Below are the code and all the weights of a small trained network. Each question names an input and a class and asks about switching units off, where a switched-off unit gives its printed mean instead of its output.

import numpy as np


def w(rows, s, z=0):
    codes = np.array(rows[::2]) - 128.0
    scale = np.full(codes.shape[1], s)
    scale[-1] = z or s
    return codes * scale


def norm(h):
    return h / np.sqrt((h * h).mean(-1, keepdims=True) + 1e-5)


def f(y):
    return y / 2 * (1 + np.tanh(0.7978845608 * (y + 0.044715 * y**3)))


def log_softmax(a):
    a = a - a.max(-1, keepdims=True)
    return a - np.log(np.exp(a).sum(-1, keepdims=True))


def net(x, mask):
    res = np.array(x, float).reshape(1, 6) / 4 @ E
    u = 0
    for l in range(3):
        y = f(norm(res) @ A[l][:, :-1].T + A[l][:, -1])
        res = res + np.where(mask[u : u + 10], y, B[l][:, -1]) @ B[l][:, :-1]
        u += 10
    return log_softmax(norm(res)[-1] @ U[:, :-1].T + U[:, -1])


A, B = {}, {}
E = w([
[127,89,100,63,101,157,5,67,137,104,153],'x0',
[39,177,57,131,208,174,191,171,2,159,140],'x1',
[141,116,153,59,130,100,147,29,166,220,230],'x2',
[151,176,78,166,111,63,130,41,105,119,207],'x3',
[122,102,113,33,152,164,123,184,174,57,26],'x4',
[122,136,209,119,127,214,103,110,55,178,193],'x5',
],0.004)
A[0] = w([
[124,77,155,144,181,185,93,153,85,130,151,59],'0.n0',
[130,164,136,149,112,79,147,56,134,158,164,107],'0.n1',
[128,168,139,197,122,143,83,60,39,143,191,2],'0.n2',
[163,97,159,108,26,146,103,166,164,146,148,103],'0.n3',
[87,108,136,122,85,176,74,188,137,34,68,111],'0.n4',
[82,97,130,104,90,128,139,118,153,127,123,23],'0.n5',
[71,212,2,108,140,133,209,133,104,141,165,29],'0.n6',
[96,154,190,163,65,149,213,100,39,187,198,34],'0.n7',
[110,117,156,187,168,158,115,97,87,75,137,61],'0.n8',
[120,139,101,215,130,123,221,184,121,51,53,10],'0.n9',
],0.0054,0.0027)
B[0] = w([
[127,98,174,157,196,146,133,100,63,120,145,146],'0.n0',
[143,137,156,143,189,154,43,136,126,110,158,213],'0.n1',
[81,123,34,174,122,180,90,29,72,156,136,206],'0.n2',
[162,146,1,115,177,73,143,116,83,124,147,176],'0.n3',
[142,161,161,130,145,194,114,132,158,119,77,254],'0.n4',
[76,136,130,87,107,116,82,63,194,142,138,106],'0.n5',
[199,154,116,41,197,45,127,149,59,60,148,224],'0.n6',
[111,228,112,151,94,203,163,117,163,146,146,252],'0.n7',
[111,78,130,141,183,180,130,103,146,121,93,127],'0.n8',
[66,112,106,168,57,101,153,180,88,105,167,238],'0.n9',
],0.0058,0.0036)
A[1] = w([
[150,162,134,100,127,142,82,95,102,134,139,88],'1.n0',
[156,94,119,166,83,20,104,34,210,158,125,85],'1.n1',
[73,114,137,148,145,98,206,137,74,162,170,89],'1.n2',
[136,119,115,158,86,22,105,91,126,121,159,149],'1.n3',
[63,93,86,185,101,79,164,169,122,108,61,63],'1.n4',
[113,111,66,23,138,107,167,145,146,150,138,191],'1.n5',
[139,111,123,184,113,96,91,88,161,117,191,117],'1.n6',
[114,160,94,61,136,165,118,55,156,183,154,133],'1.n7',
[102,1,160,12,111,116,110,107,173,178,128,5],'1.n8',
[44,210,163,169,161,173,136,169,91,82,100,128],'1.n9',
],0.0056,0.0028)
B[1] = w([
[110,133,161,197,69,122,112,165,121,127,75,161],'1.n0',
[136,37,215,63,120,160,98,109,156,127,185,216],'1.n1',
[235,217,67,131,132,130,95,116,170,110,91,174],'1.n2',
[80,109,198,56,197,193,115,152,135,121,186,196],'1.n3',
[135,76,185,164,32,81,182,109,61,64,120,186],'1.n4',
[148,94,133,196,162,34,133,45,125,146,96,187],'1.n5',
[133,57,131,90,110,203,155,175,124,116,199,181],'1.n6',
[149,50,77,185,72,127,161,140,115,133,70,224],'1.n7',
[138,72,117,164,106,72,253,48,161,206,13,163],'1.n8',
[105,69,166,74,112,116,121,120,198,174,152,252],'1.n9',
],0.0055,0.004)
A[2] = w([
[195,120,101,112,180,157,176,174,138,155,147,93],'2.n0',
[102,85,166,202,74,122,183,215,108,104,63,67],'2.n1',
[119,120,153,108,152,90,111,49,223,133,38,21],'2.n2',
[158,149,167,111,174,186,81,99,145,100,18,116],'2.n3',
[162,55,131,48,114,153,2,170,213,125,166,58],'2.n4',
[157,166,81,19,236,11,122,128,35,93,153,43],'2.n5',
[146,154,144,132,54,84,85,188,179,52,29,168],'2.n6',
[34,34,180,69,114,136,111,235,65,105,81,147],'2.n7',
[119,245,197,206,107,118,249,140,207,199,185,3],'2.n8',
[59,124,47,156,130,92,209,198,51,96,49,135],'2.n9',
],0.0052,0.0023)
B[2] = w([
[100,88,108,116,129,116,87,194,140,77,137,137],'2.n0',
[148,106,165,182,48,75,171,108,162,117,155,219],'2.n1',
[118,93,88,116,120,209,149,131,30,180,85,170],'2.n2',
[132,174,92,126,200,64,75,192,133,149,58,191],'2.n3',
[190,169,140,23,167,94,89,183,198,108,187,237],'2.n4',
[45,119,106,83,254,21,136,102,103,42,130,197],'2.n5',
[173,192,13,186,14,170,103,94,63,132,174,252],'2.n6',
[94,114,226,236,128,91,98,130,155,98,113,251],'2.n7',
[86,176,121,5,135,118,178,225,122,163,44,204],'2.n8',
[131,101,149,122,99,112,125,51,219,97,214,239],'2.n9',
],0.0057,0.0039)
U = w([
[192,58,205,15,142,129,68,128,231,134,237,100],'0',
[109,116,178,238,8,63,162,147,178,49,127,212],'1',
[97,248,138,58,154,156,230,234,135,211,103,127],'2',
[90,169,63,197,137,223,104,47,48,207,199,170],'3',
[71,109,247,177,227,141,46,199,155,125,36,66],'4',
[72,158,81,89,254,4,164,90,96,50,158,159],'5',
[164,33,99,104,117,108,178,47,138,233,7,122],'6',
[220,214,12,126,98,148,21,180,148,97,35,4],'7',
],0.0095,0.0022)

Each question gives the input, the list of numbers given to net, and the class t.
The units are the neurons (one row each of A and B). Each row of codes is followed by its name. A weight is (code - 128) times the scale printed after its matrix; where a second scale follows, it is the last column's (A, B and U).
mask holds one flag per neuron, layer by layer. A switched-off neuron (its flag False) gives its mean, the last column of its row in B, instead of its output. The means were averaged over made-up inputs and are rounded, as every weight is.
A unit's drop is (log p(t) with every unit on - log p(t) with that unit switched off) / (log p(t) with every unit on - log p(t) with every unit switched off).
The circuit of an input: a set's keep is (log p(t) with only the set's units on - log p(t) with every unit switched off) / (log p(t) with every unit on - log p(t) with every unit switched off). Starting from the 12 units with the biggest drops (on a tie, the unit counted first), units are removed one at a time, each time the one whose removal leaves the highest keep (on an exact tie, the one counted first), for as long as the keep stays at least 0.8.
circuit, biggest first: the units of the circuit, biggest drop first
top k neurons: the k neurons with the biggest drops, biggest first
top k neurons in layer l: the k neurons of layer l with the biggest drops, biggest first
drop when u is switched off: that unit's drop, to one decimal
input [-6,7,7,-7,-8,-7], class 5: top 3 neurons => (0.n6; 2.n5; 0.n4)
input [-5,2,-4,4,-3,-1], class 5: circuit, biggest first => (0.n6)
input [-8,1,0,4,-4,-2], class 2: top 3 neurons => (0.n7; 2.n8; 0.n3)
input [0,-7,1,-1,8,8], class 7: top 2 neurons in layer 2 => (2.n3; 2.n6)
input [8,2,3,-5,7,4], class 6: top 2 neurons => (1.n8; 0.n1)
input [4,7,-8,-3,-5,1], class 4: top 3 neurons in layer 0 => (0.n0; 0.n8; 0.n4)
input [3,1,-6,7,5,0], class 1: top 3 neurons => (0.n9; 0.n1; 1.n2)
input [8,2,2,-3,4,-8], class 6: top 3 neurons in layer 1 => (1.n8; 1.n5; 1.n2)
input [-4,-5,1,1,1,-8], class 0: top 3 neurons in layer 1 => (1.n1; 1.n3; 1.n7)
input [7,-2,2,0,7,0], class 6: top 2 neurons in layer 1 => (1.n8; 1.n5)
input [-6,0,0,2,-5,7], class 2: top 3 neurons in layer 2 => (2.n8; 2.n6; 2.n9)
input [-6,5,7,5,-6,-1], class 2: top 2 neurons => (0.n7; 2.n8)
input [-8,-6,-2,3,-3,-1], class 0: top 2 neurons in layer 1 => (1.n3; 1.n1)
input [-5,0,-6,8,-4,0], class 3: circuit, biggest first => (0.n2)
input [7,-5,4,-1,8,-7], class 6: circuit, biggest first => (1.n8; 2.n2)
input [1,-4,-7,1,8,-5], class 1: top 3 neurons => (0.n9; 1.n4; 2.n1)
input [8,8,6,3,-7,-5], class 5: top 3 neurons => (0.n6; 2.n5; 2.n6)
input [-4,6,-1,-4,5,4], class 4: top 2 neurons => (1.n7; 0.n0)
input [5,1,-1,4,7,6], class 4: top 2 neurons => (0.n0; 1.n2)
input [-5,-2,-3,-5,-8,5], class 2: circuit, biggest first => (2.n8)
input [1,3,-2,4,6,-8], class 1: top 2 neurons in layer 0 => (0.n9; 0.n3)
input [1,-4,-3,7,4,-4], class 0: top 2 neurons in layer 0 => (0.n7; 0.n6)
input [6,-5,-6,-7,-7,8], class 4: top 3 neurons => (2.n6; 0.n0; 1.n2)
input [5,0,1,-7,6,-3], class 7: top 2 neurons => (0.n4; 2.n6)
input [6,-7,-3,3,-1,-5], class 0: drop when 1.n1 is switched off => 0.1
input [4,-3,-1,-5,2,-4], class 7: drop when 0.n4 is switched off => 0.4
input [4,-4,7,-7,-1,5], class 6: circuit, biggest first => (1.n8)
input [-3,-1,-3,5,-1,2], class 3: drop when 0.n2 is switched off => 1.9
